Below is a small trained network, with its code and all its weights. Each question gives an input and a target symbol and asks what happens when units are switched off, that is, made to give their printed mean instead of their output.

import numpy as np


def w(rows, s, z=0):
    codes = np.array(rows[::2]) - 128.0
    scale = np.full(codes.shape[1], s)
    scale[-1] = z or s
    return codes * scale


def norm(h):
    return h / np.sqrt((h * h).mean(-1, keepdims=True) + 1e-5)


def f(y):
    return y / 2 * (1 + np.tanh(0.7978845608 * (y + 0.044715 * y**3)))


def softmax(a):
    e = np.exp(a - a.max(-1, keepdims=True))
    return e / e.sum(-1, keepdims=True)


def log_softmax(a):
    a = a - a.max(-1, keepdims=True)
    return a - np.log(np.exp(a).sum(-1, keepdims=True))


def net(x, mask):
    ids = ['αγδεημξστφψω'.index(c) for c in x.split()]
    T = len(ids)
    res = E[ids] + P[:T]
    r = norm(res)
    for j in range(3):
        rows = slice(2 * j, 2 * j + 2)
        q, k, v = (r @ M[0][rows].T for M in (Q, K, V))
        z = softmax(np.where(np.tri(T) > 0, q @ k.T / 2**0.5, -1e9)) @ v
        o = O[0][rows]
        res = res + np.where(mask[j], z, o[:, -1]) @ o[:, :-1]
    y = f(norm(res) @ A[0][:, :-1].T + A[0][:, -1])
    res = res + np.where(mask[3:11], y, B[0][:, -1]) @ B[0][:, :-1]
    return log_softmax(norm(res)[-1] @ U[:, :-1].T + U[:, -1])


Q, K, V, O, A, B = {}, {}, {}, {}, {}, {}
E = w([
[174,166,195,37,160,142,96,160,91],'α',
[124,133,207,48,195,107,190,167,162],'γ',
[192,77,112,134,188,131,174,79,25],'δ',
[142,177,150,155,112,92,31,115,114],'ε',
[180,107,74,124,68,189,182,95,61],'η',
[139,122,58,187,112,127,254,140,115],'μ',
[136,240,185,109,146,113,163,122,93],'ξ',
[176,54,24,185,128,128,135,162,102],'σ',
[193,131,66,104,92,193,189,211,81],'τ',
[182,5,75,102,145,146,139,190,112],'φ',
[145,178,141,142,210,61,118,197,138],'ψ',
[110,185,135,137,70,104,114,202,196],'ω',
],0.0067)
P = w([
[70,144,56,90,155,144,95,90,146],'0',
[153,130,35,123,117,110,137,175,43],'1',
[83,135,96,118,132,134,109,127,113],'2',
[112,106,118,106,70,60,137,170,52],'3',
[83,125,120,138,129,149,109,123,126],'4',
[111,107,141,134,81,82,134,168,60],'5',
[68,132,129,149,133,159,108,134,115],'6',
[99,88,174,171,75,115,139,183,50],'7',
[53,113,160,174,144,198,99,141,117],'8',
[130,96,208,184,91,115,135,175,66],'9',
[139,145,106,108,119,101,107,82,152],'10',
[255,115,159,180,106,157,141,84,168],'11',
[179,146,91,102,109,84,119,76,171],'12',
[169,134,80,144,116,181,160,44,159],'13',
],0.0085)
Q[0] = w([
[76,99,161,138,106,72,127,205,41],'h1',
[67,203,177,84,168,101,59,140,180],'h1',
[21,185,216,86,145,55,51,189,117],'h2',
[126,34,108,174,73,114,182,161,30],'h2',
[41,141,184,113,117,79,100,194,67],'h3',
[83,246,173,69,200,117,44,108,227],'h3',
],0.011)
K[0] = w([
[65,116,141,154,138,172,118,144,108],'h1',
[201,113,202,180,107,124,150,161,109],'h1',
[125,101,200,195,120,167,135,165,106],'h2',
[7,136,85,110,166,194,107,129,106],'h2',
[82,102,185,185,132,187,124,170,90],'h3',
[227,107,201,172,85,90,155,154,126],'h3',
],0.013)
V[0] = w([
[130,110,107,118,70,197,116,122,129],'h1',
[134,209,135,171,141,132,146,106,110],'h1',
[146,179,190,28,148,175,183,115,90],'h2',
[98,109,119,140,157,113,246,106,145],'h2',
[189,60,162,73,239,131,134,164,132],'h3',
[136,103,134,149,151,108,74,42,66],'h3',
],0.012)
O[0] = w([
[121,192,115,107,168,157,129,133,165,147],'h1',
[115,95,150,130,167,93,99,63,137,118],'h1',
[90,164,83,190,147,121,98,124,98,254],'h2',
[209,123,152,135,123,148,7,157,88,75],'h2',
[116,153,136,170,103,164,145,156,80,171],'h3',
[33,123,179,72,76,137,80,91,140,142],'h3',
],0.015,0.0087)
A[0] = w([
[93,207,100,28,141,123,79,114,199,2],'n1',
[255,154,59,154,176,180,129,199,87,154],'n2',
[155,5,123,162,26,114,164,83,50,27],'n3',
[176,155,117,78,93,135,90,109,202,95],'n4',
[146,109,120,222,137,193,108,115,108,99],'n5',
[179,136,134,155,131,142,34,128,71,149],'n6',
[147,130,35,111,175,151,163,136,121,136],'n7',
[215,64,138,24,122,164,201,161,234,4],'n8',
],0.0078,0.0046)
B[0] = w([
[103,213,174,162,156,95,101,210,187,222],'n1',
[141,95,140,133,94,162,131,85,224,253],'n2',
[116,110,254,179,181,83,152,174,146,144],'n3',
[111,156,152,110,178,125,120,189,92,183],'n4',
[137,158,148,94,107,48,116,163,111,197],'n5',
[118,105,122,103,97,118,140,112,164,203],'n6',
[73,122,137,182,142,124,129,120,109,194],'n7',
[131,177,76,136,93,50,119,131,10,189],'n8',
],0.012,0.0045)
U = w([
[38,155,95,184,151,137,170,109,101,104],'α',
[187,138,123,216,81,135,71,161,111,87],'γ',
[64,104,170,89,66,167,45,100,110,98],'δ',
[76,103,145,46,83,96,177,74,208,138],'ε',
[106,195,147,103,194,131,73,170,191,132],'η',
[202,79,110,73,150,136,63,89,160,253],'μ',
[101,81,110,147,184,56,47,42,130,99],'ξ',
[167,162,135,45,92,93,139,158,66,140],'σ',
[164,123,95,163,183,159,177,84,244,112],'τ',
[145,136,157,86,71,222,196,166,160,112],'φ',
[132,66,207,155,151,85,163,140,126,152],'ψ',
[200,121,57,115,180,43,190,110,149,108],'ω',
],0.011,0.0053)

Each question gives the input, a string of symbols that net reads in full, and the target symbol t.
The units are the heads (2 rows each of Q, K, V and O) and the neurons (one row each of A and B). Each row of codes is followed by its name. A weight is (code - 128) times the scale printed after its matrix; where a second scale follows, it is the last column's (O, A, B and U).
mask holds one flag per unit, heads first, then neurons. A switched-off unit (its flag False) gives its mean, the last column of its rows in O or B, instead of its output. The means were averaged over made-up inputs and are rounded, as every weight is.
A unit's drop is (log p(t) with every unit on - log p(t) with that unit switched off) / (log p(t) with every unit on - log p(t) with every unit switched off).
The circuit of an input: a set's keep is (log p(t) with only the set's units on - log p(t) with every unit switched off) / (log p(t) with every unit on - log p(t) with every unit switched off). Starting from all 11 units, units are removed one at a time, each time the one whose removal leaves the highest keep (on an exact tie, the one counted first), for as long as the keep stays at least 0.8.
circuit, biggest first: the units of the circuit, biggest drop first
most important unit: the unit with the biggest drop
which heads matter: for each layer, one digit per head in row order, 1 if its drop is at least 0.15 and else 0, layers parted by /
drop when u is switched off: that unit's drop, to one decimal
input α δ α δ ε, target δ: which heads matter => 001
input η η α ψ η η φ η ε δ μ φ γ, target φ: which heads matter => 011
input α σ α φ μ ψ, target μ: which heads matter => 010
input ω α α α α δ τ τ, target ω: which heads matter => 011
input ω σ σ α α γ τ η, target ω: circuit, biggest first => [h3]
input σ ξ γ ε ε ω, target ε: which heads matter => 010
input μ ε σ σ η α ε ε η α η, target μ: which heads matter => 010
input α ε φ α μ μ α ω γ τ ε γ γ, target γ: which heads matter => 011
input τ ε σ α σ μ τ ψ σ α δ η, target τ: circuit, biggest first => [n2, h3]
input α τ γ γ, target γ: which heads matter => 010
input γ γ δ α, target δ: which heads matter => 001
input τ φ α ψ ε η, target τ: circuit, biggest first => [h3, n2]
input τ η α σ ψ, target σ: circuit, biggest first => [h2, n8]
input ξ α α ε α α μ, target ξ: which heads matter => 100
input μ η η α α σ ψ μ, target μ: which heads matter => 010
input ψ ω α σ γ, target σ: which heads matter => 010
input μ η μ α α α ω ξ ε α τ γ, target τ: most important unit => n2
input α η μ α, target μ: drop when n6 is switched off => 0.0
input γ η α η ω ε μ, target γ: drop when h2 is switched off => 0.3
input δ ω γ ε ε α, target ε: most important unit => h2
input δ ε φ, target δ: drop when n3 is switched off => 0.0
